Known rows:
brobo: 78  -10  -65  -25  -97  104  21  -157  23  29  133  -96  16  -21  10  -29  -94  -189  78  -82  15  -104  78  -7  22  60  -58
mitiflum: 183  195  -307  52  98  130  50  -36  -14  -64  278  -51  -66  -257  132  20  -151  -256  217  -86  36  -62  39  23  153  -37  -36
gisas: -187  -54  34  138  -290  210  1  -114  438  150  222  -194  -12  45  79  -15  96  -505  -163  -372  177  86  222  173  168  -173  230
ratru: 325  -119  -324  97  122  -57  -215  216  -37  152  -218  -135  166  -4  -75  63  -24  -200  272  -50  -254  -306  -297  31  -172  -124  133
bebrol: 60  27  -358  54  -76  93  8  -39  58  -109  90  -111  -30  -70  -55  59  -114  -89  97  20  13  -218  -55  -182  -38  89  -18
plise: 106  134  -493  85  264  66  -8  -36  103  -149  268  -18  -64  -414  -13  67  -246  -138  226  68  106  -149  -130  -193  111  30  73
mobru: -3  258  140  207  -333  24  -153  193  -292  -371  370  -46  227  459  -133  -144  -230  -260  194  -46  15  -7  -77  -178  -66  -205  -122
rakla: 40  -77  -95  -11  -200  129  113  -263  35  54  173  -138  8  34  71  -115  8  -69  57  -96  0  -176  46  -74  2  114  -100
pemor: -203  50  -521  181  -160  161  -128  197  364  -101  116  -172  -88  -116  -169  178  -68  -309  -52  -103  124  -92  -41  -27  -1  -134  251
fibrosos: -40  249  -129  -106  75  -164  -150  -20  -121  -233  272  -91  322  131  -7  63  -205  -56  188  264  -28  20  -303  123  -39  -188  86
sotil: 105  -1  -66  -37  -89  104  16  -126  29  29  128  -102  45  -16  -8  -4  -88  -198  60  -89  13  -82  74  14  25  46  -47
sigur: 184  94  -67  -39  -117  97  13  -33  -75  34  130  -101  54  28  94  5  -43  -256  134  -107  -65  -57  88  177  35  -44  -71
buplapin: 285  -157  -247  -68  -164  85  -48  111  200  133  -358  -352  114  201  -202  185  85  -243  105  -131  -124  -414  -88  68  -245  141  -1
lazil: 168  121  -318  22  65  38  -45  45  -56  -41  168  -77  29  -126  33  45  -131  -171  202  -6  -68  -130  -71  65  27  -58  0
vakle: 345  -149  -101  31  -45  8  -127  130  -36  253  -226  -159  197  148  -33  -11  54  -270  176  -159  -259  -256  -124  118  -160  -77  69
vekas: 27  35  -121  -131  -288  99  -115  34  -269  116  135  36  -148  -93  -154  16  -229  -15  76  -77  -188  -67  176  324  -51  -46  -142
mestek: 90  -8  -81  -37  -117  92  -4  -105  28  25  107  -105  38  -10  -22  3  -102  -184  70  -61  -8  -82  68  27  -5  36  -46
giplodo: 60  -83  97  -162  31  111  -45  -156  11  105  243  -91  136  -159  38  17  26  -162  56  -45  44  -126  151  -53  -96  -3  -41
tatuk: 97  -1  -71  -24  -124  122  49  -163  62  19  138  -96  10  -18  27  -41  -63  -219  82  -86  50  -88  97  -6  37  62  -60

Facts:
babepli Ω mobru; banik Ω forusun; bebrol Ω brugrokes; benul Ω dostus; bepok Ω rigebral; bitrar Ω skotron
breflen Ω skime; brevodrem Ω kubre; briben Ω plotastal; brizusum Ω trofluna; brobo Ω zeti; brugrokes Ω brofli
bruple Ω pepleskun; buplapin Ω misku; busol Ω rebre; daklo Ω drodu; dasom Ω pepem; depar Ω fuskare
domiklen Ω kladroklak; dostus Ω klikleti; dreri Ω paflatrum; dresta Ω nulor; drideste Ω banik; dridris Ω zode
drigragak Ω gribrekom; drigrem Ω stofli; drikla Ω lufunam; drodu Ω flupul; droskol Ω vubak; fatrek Ω bebrol
febu Ω koseru; fezak Ω fliplil; flabra Ω tuduk; flaka Ω domiklen; fliplil Ω grasun; flupul Ω tosten
flutizi Ω kloklel; flutrul Ω godra; fones Ω sotil; forusun Ω drigragak; fubres Ω veluvul; fuplin Ω lazil
gedrik Ω depar; giplodo Ω breflen; gisas Ω pemor; godra Ω fubres; grasun Ω drideste; gribo Ω kolo
gribrekom Ω brizusum; gribrun Ω fuso; griplas Ω dreri; gromo Ω bisal; gruri Ω dasom; gunu Ω brevi
kastam Ω tobun; kebi Ω vokik; kegreton Ω giplodo; kipugro Ω sugi; klegras Ω daper; klikleti Ω stadru
koseru Ω brevodrem; laplostu Ω flabra; lapludrom Ω brobo; libik Ω lapludrom; linon Ω popan; litem Ω sigur
mestek Ω kloplim; mimudek Ω gifla; misku Ω drikla; munar Ω pluso; muplitras Ω griplas; nulor Ω pibrim
nusik Ω briben; nuzunul Ω dalope; paflatrum Ω bepok; pemor Ω gunu; penak Ω fatrek; pepem Ω duflak
pepleskun Ω bitrar; pibrim Ω benul; plabre Ω fibrosos; plekli Ω kastam; plemu Ω zusal; plise Ω mestek
pluso Ω skistem; popan Ω gribo; rakla Ω kipugro; reflizok Ω sugrak; sedror Ω plemu; sino Ω klekle
skatu Ω zipu; skime Ω dresta; skitrum Ω pagro; sotil Ω ritre; stadru Ω muplitras; stamigrel Ω kinun
stipir Ω ratru; stofli Ω lilan; stugrol Ω plitruzer; sugi Ω skitrum; suma Ω flutizi; tastutil Ω kagil
tatuk Ω febu; tobun Ω reflizok; trevul Ω fuplin; trisen Ω rakla; trofluna Ω gisas; tuvi Ω bripago
veluvul Ω nagu; vokik Ω tregre; vubak Ω trevul; zode Ω dukoron; zuflen Ω linon; zusal Ω pipam
babepli δ ziru; babran δ fliplil; balal δ zedar; banik δ plise; benul δ vustum; bepok δ fibrosos
bisal δ daper; bitrar δ ratru; borin δ mimudek; breflen δ kleflun; brevi δ fliplil; brevodrem δ skugen
briben δ klegras; bripago δ lufunam; brizusum δ dreri; brobo δ pemor; brofli δ duflak; brosu δ gruri
bruban δ flaka; brugrokes δ trofluna; bruple δ fibrosos; buplapin δ flaka; busol δ paflatrum; daklo δ lazil
dalope δ bruple; depar δ kleflun; domiklen δ pemor; doplostan δ dreri; dostus δ daper; dreri δ paflatrum
dreskar δ vudak; dresta δ duflak; dreter δ skitrum; drideste δ drigragak; dridris δ plise; dridror δ zedar
drigragak δ fibrosos; drigrem δ plekli; drikla δ gunu; drodu δ dreri; drofin δ dreri; droskol δ fatrek
drufim δ fatrek; dudrosto δ trevul; duflak δ gunu; dukoron δ kolo; fatrek δ paflatrum; febu δ stipir
fekli δ skugen; festo δ fliplil; fezak δ bebrol; flabra δ linon; flaka δ vustum; fliplil δ dasom
fludru δ domiklen; flupul δ gunu; flutizi δ ziru; flutrul δ pemor; fones δ paflatrum; fubres δ lazil
fuplin δ paflatrum; fuskare δ fatrek; fuso δ kebi; gedrik δ trofluna; gegi δ fibrosos; gifla δ mostel
gigrim δ gegi; giplodo δ lazil; gisas δ skugen; godra δ lufunam; gopem δ skitrum; grapluk δ forusun
grasun δ skitrum; gribo δ fibrosos; gribrekom δ kebi; gribrun δ kolo; griplas δ stipir; gromo δ daper
gruri δ forusun; guskes δ kebi; kagil δ gegi; kastam δ lufunam; kebi δ dasom; kegreton δ plekli
kinun δ flaka; kipugro δ lazil; kladroklak δ bruple; kleflun δ pemor; klegras δ fibrosos; klekle δ gruri
klikleti δ lufunam; kloklel δ plekli; kloplim δ fatrek; koseru δ lilan; kubre δ kleflun; laplostu δ nagu
lapludrom δ pemor; lavi δ skugen; lazil δ trofluna; libik δ fliplil; linon δ trofluna; litem δ bebrol
luplatu δ nagu; mestek δ lilan; mimudek δ fibrosos; misku δ busol; mitiflum δ plise; mobru δ fibrosos
morogrek δ skitrum; mostel δ vustum; munar δ vustum; muplitras δ trofluna; nagu δ fibrosos; nestabrem δ gromo
nulor δ gunu; nusik δ mimudek; nuzunul δ fatrek; paflil δ duflak; pagro δ fibrosos; patrar δ skugen
penak δ paflatrum; pepem δ stipir; pepleskun δ skugen; pibrim δ stipir; pipam δ trevul; plabre δ bisal
plazul δ forusun; plekli δ vustum; plemu δ fliplil; plidedek δ ratru; plise δ dasom; plitruzer δ gunu
plotastal δ kolo; pluso δ busol; popan δ kolo; rakla δ gruri; rastil δ dreri; ratru δ vustum
razam δ dreri; rebre δ munar; reflizok δ bebrol; rigebral δ bebrol; ritre δ daper; sapi δ mimudek
sedror δ lilan; sigur δ forusun; sino δ bisal; skatu δ nagu; skatuk δ ratru; skime δ vustum
skistem δ bisal; skitrum δ kolo; skodal δ lufunam; skotron δ fatrek; skugen δ gunu; sotil δ pemor
stadru δ bisal; stamigrel δ mostel; stiklar δ gruri; stipir δ bebrol; stofli δ kleflun; stonam δ klegras
stugrol δ drigragak; sugi δ plise; sugrak δ gruri; suma δ sedror; tastutil δ dasom; tatuk δ vudak
tobun δ skugen; tosten δ nagu; tostok δ klegras; tregre δ vudak; trevul δ vustum; trisen δ pagro
trisun δ linon; tuduk δ nagu; tuvi δ pagro; vakle δ plekli; vekas δ paflatrum; veluvul δ nagu
vokik δ trevul; vubak δ flaka; vudak δ daper; vudra δ stipir; zasol δ dreri; zedar δ dasom
zeti δ gromo; zipu δ stipir; ziru δ pemor; zode δ gruri; zuflen δ vudak; zusal δ linon
babran μ plabre; babran μ linon; babran μ drufim; bisal μ stugrol; bitrar μ bepok; bitrar μ breflen
borin μ sino; briben μ busol; briben μ tobun; briben μ pepleskun; bripago μ nulor; bripago μ stipir
brizusum μ dostus; brizusum μ kipugro; brizusum μ pemor; brosu μ nusik; brugrokes μ grapluk; brugrokes μ mobru
brugrokes μ stofli; dreter μ grapluk; drigrem μ reflizok; dudrosto μ zeti; dudrosto μ plekli; dudrosto μ tuvi
duflak μ banik; dukoron μ flutizi; fezak μ busol; fezak μ pipam; fibrosos μ bebrol; flabra μ banik
flabra μ pepleskun; fludru μ flutizi; fludru μ stipir; flutrul μ kloklel; fubres μ sugrak; giplodo μ rebre
godra μ bepok; grasun μ pemor; griplas μ nulor; gromo μ forusun; gruri μ popan; gruri μ stofli
gruri μ babepli; gunu μ nulor; gunu μ balal; guskes μ daper; guskes μ dridris; kegreton μ reflizok
kegreton μ tastutil; kladroklak μ pluso; kladroklak μ mimudek; kladroklak μ febu; kladroklak μ skatuk; klikleti μ tosten
klikleti μ sapi; lapludrom μ nulor; lapludrom μ muplitras; litem μ tobun; litem μ zode; nuzunul μ morogrek
nuzunul μ trofluna; paflil μ forusun; patrar μ stiklar; patrar μ daper; penak μ tosten; pibrim μ stugrol
plitruzer μ zuflen; rastil μ busol; rastil μ gribrun; skitrum μ stiklar; skodal μ stiklar; skodal μ vudra
skotron μ depar; skotron μ dridris; skugen μ fuso; stadru μ buplapin; stamigrel μ buplapin; stamigrel μ zeti
stonam μ trofluna; tuduk μ depar; zasol μ paflatrum; zedar μ bruban

Rows:
No name comes twice in this set of rows, the named rows included.
117  63  156  -111  -295  230  73  140  29  -186  -220  175  192  -330  354  418  104  -421  -311  -254  119  75  284  -374  -193  -71  -452 => nulor
-79  281  -103  -245  -259  -30  8  -52  85  -276  101  -300  246  356  -112  228  -109  -134  30  216  112  -84  -81  151  -117  52  -70 => tuvi
-81  188  166  -256  -3  -150  -109  -200  -115  -108  323  -155  386  223  37  -34  -151  -75  169  163  -10  57  -185  312  -12  -194  42 => kladroklak
197  -34  262  -336  93  184  -160  -68  9  77  170  -10  176  -223  -54  90  69  -346  70  -23  163  79  311  -50  -161  -42  -76 => pibrim
13  80  -294  131  -178  10  72  56  31  -192  -237  150  80  -296  239  236  -192  -178  -93  -202  0  -39  -178  -206  19  -85  -273 => stipir
124  37  21  273  -238  169  -91  122  -128  -133  274  -25  -28  112  -155  -180  -177  -314  181  -299  47  -126  94  -287  17  -15  -143 => babepli
66  -45  -18  -68  -28  61  -5  -226  43  90  179  -87  73  -57  7  -73  -104  -150  129  -94  22  -83  35  61  28  14  -17 => flutrul
92  29  -217  -41  159  7  -75  -98  46  2  197  -52  63  -217  -37  -9  -177  -131  203  -10  21  -112  -108  -2  45  -16  64 => gromo
223  -302  -98  39  -91  7  -106  -27  81  246  -241  -182  173  142  -101  -43  65  -164  118  -135  -184  -325  -141  -69  -195  61  42 => vubak
62  2  -498  -71  -273  91  -124  -10  -41  -59  -151  155  -263  -119  -487  -77  -394  47  190  79  16  57  -61  121  19  71  -136 => paflatrum
-28  354  -73  -71  -335  -37  15  80  -114  -377  150  -199  263  446  27  181  -128  -184  -2  214  -4  18  -83  79  -116  -80  -90 => tosten
221  -243  105  -176  30  115  -238  143  5  215  -74  -124  259  -71  -59  172  230  -242  28  -39  -108  -268  115  -225  -409  -29  10 => skime
-25  312  -51  -93  -273  -35  -27  31  -101  -298  150  -162  269  388  11  137  -139  -176  33  190  1  10  -74  97  -81  -76  -65 => sapi

Now the same elements, written a new way:
Known rows:
dalope: -90  -31  -59  153  122  -68  16  30  314  -167  191  -2  81  146  61  -88  101  297  -138  -307  116  279  170  158  86  30  -111  -23  435  -245  21  -61
mestek: 3  -67  -49  76  -6  -18  10  16  105  -5  30  15  -22  73  -41  -9  -35  -32  -40  -9  -4  -7  -35  -39  -40  19  0  -17  -124  -29  -1  0
grasun: -24  -103  -43  -17  -92  -55  55  180  83  -51  10  -43  -68  -4  -153  128  -116  17  38  -275  42  -72  -81  -103  -12  56  -54  -97  38  -9  13  50
pemor: 8  47  43  -53  -51  -47  -44  -243  -101  55  -133  29  -29  209  309  -224  344  -151  51  90  -112  60  45  -30  57  -11  4  62  136  222  -53  -48
nagu: 11  66  115  -53  -24  -46  -24  -92  244  -57  -5  -131  88  -83  107  -3  -45  205  -269  -276  -14  217  323  190  241  219  -16  -48  605  27  87  -74
luplatu: 65  -69  43  144  -56  -73  -4  -19  432  -153  147  -93  138  -35  -12  21  -164  148  -451  -258  -10  116  282  203  151  326  7  -68  420  -16  123  -96
plotastal: -1  92  75  -147  -22  7  -11  -23  -239  46  -128  -28  6  -117  56  -1  50  20  127  93  -15  8  39  17  61  -20  -2  39  159  108  -1  16
fuso: 2  -12  -11  73  -55  -41  -1  49  -57  -4  7  67  51  -62  20  -87  75  -71  46  107  -61  -81  -35  35  -138  10  43  33  -27  48  3  -38
zode: -102  115  14  24  62  139  -12  -356  247  28  116  -35  -8  -42  54  -132  158  -131  -71  -109  38  -251  -26  63  -222  25  16  -9  -163  -49  -50  40
skime: 91  -115  -56  -7  24  13  14  -199  -92  182  -5  76  -43  -143  -57  155  32  -45  43  170  -65  -144  -127  -99  -59  20  50  -29  -191  61  2  32
dridror: 17  -27  -8  33  -20  -11  12  69  -112  -26  6  29  42  -63  -59  15  -22  -35  52  134  3  -71  -38  4  -58  11  14  32  -57  38  15  8
stamigrel: 50  -268  -64  52  -36  -40  75  71  -187  35  -214  -65  -93  106  -181  38  -172  -66  153  218  72  -56  -115  -150  9  146  -156  86  -99  166  -16  78
kinun: 37  -35  -17  30  -42  -5  13  80  -215  -15  -11  46  32  -88  -88  17  -39  -100  97  222  -7  -144  -97  -27  -105  -5  28  48  -191  74  9  21
balal: 159  67  117  83  -25  -42  -42  187  153  107  210  94  2  55  66  179  -231  -95  16  -86  -63  -157  -149  113  -57  -189  54  206  39  -87  -2  -110
zusal: 0  -45  -30  39  -6  -14  6  -4  62  17  -10  4  -28  56  -24  -16  -36  -39  -10  -1  -17  0  -29  -46  -28  10  8  -9  -102  -13  0  1
pipam: -80  140  29  10  43  158  -7  -306  -12  10  112  -5  49  -193  -14  -106  131  -200  41  100  56  -410  -88  85  -315  13  48  54  -264  28  -36  64
tastutil: -2  -41  -29  75  -55  -35  0  -19  50  48  -43  50  -20  40  47  -100  83  -94  14  31  -91  -25  -43  -26  -115  19  40  -10  -70  40  -18  -34
bitrar: 49  -100  -36  -11  -3  15  37  65  -173  10  -69  -42  -59  29  -201  127  -216  -70  68  181  65  -70  -108  -143  40  15  -43  23  -303  60  11  91
nestabrem: 16  -29  -13  44  -14  -19  10  58  -90  -41  19  25  40  -47  -53  7  -19  -15  40  101  12  -49  -25  17  -51  14  0  29  -43  22  12  3

Rows:
No name comes twice in this set of rows, the named rows included.
-119  -26  -50  198  28  -49  -6  17  544  -102  58  22  27  292  195  -249  213  181  -220  -383  -20  371  192  166  -32  35  -70  -81  425  -230  -51  -139 => bepok
-68  263  -14  158  -115  -148  11  -190  221  -171  342  103  178  130  -33  -10  363  251  -222  -266  -6  613  262  140  22  -151  83  -217  273  -308  106  -50 => mobru
11  284  28  74  -254  -108  -2  -166  -169  -22  174  153  140  -45  -75  24  320  -72  -27  113  -141  283  64  19  -158  -186  213  -153  -153  -56  80  -14 => grapluk
-110  241  6  -131  89  269  55  -131  119  20  451  -114  -79  -401  -230  -67  -74  -68  -37  512  324  -276  -71  -13  -82  87  -73  91  -167  130  -46  139 => rastil
-57  99  73  -205  -179  -64  -22  -15  -12  44  -99  11  -67  -26  233  -35  297  -97  108  -348  -129  -94  -18  -35  -28  -32  39  -98  333  172  -44  -23 => forusun
56  220  0  -14  -171  -49  43  -168  -240  -65  178  0  41  80  -385  312  -51  35  -76  119  72  416  56  -162  132  -193  90  -195  -410  -132  126  147 => brugrokes
205  -1  110  15  66  9  -14  189  207  102  219  -28  -104  211  -114  407  -531  2  -49  -179  95  -64  -163  -13  179  -200  -43  183  -97  -168  10  -7 => lapludrom
-21  -180  -46  172  -89  -129  37  35  4  42  -165  54  19  39  87  -268  161  -80  144  117  -108  -39  -26  47  -210  164  -56  104  225  161  -22  -79 => zeti
-206  111  -39  30  362  239  36  -479  520  -184  351  -207  -9  143  -97  -2  38  276  -247  -509  427  -2  144  149  63  40  -241  -53  140  -397  -32  151 => briben
50  -113  -58  21  53  -2  27  -90  0  60  25  -6  -40  -5  -118  131  -87  37  -9  41  34  -14  -45  -86  63  38  -28  -21  -112  -21  20  49 => giplodo

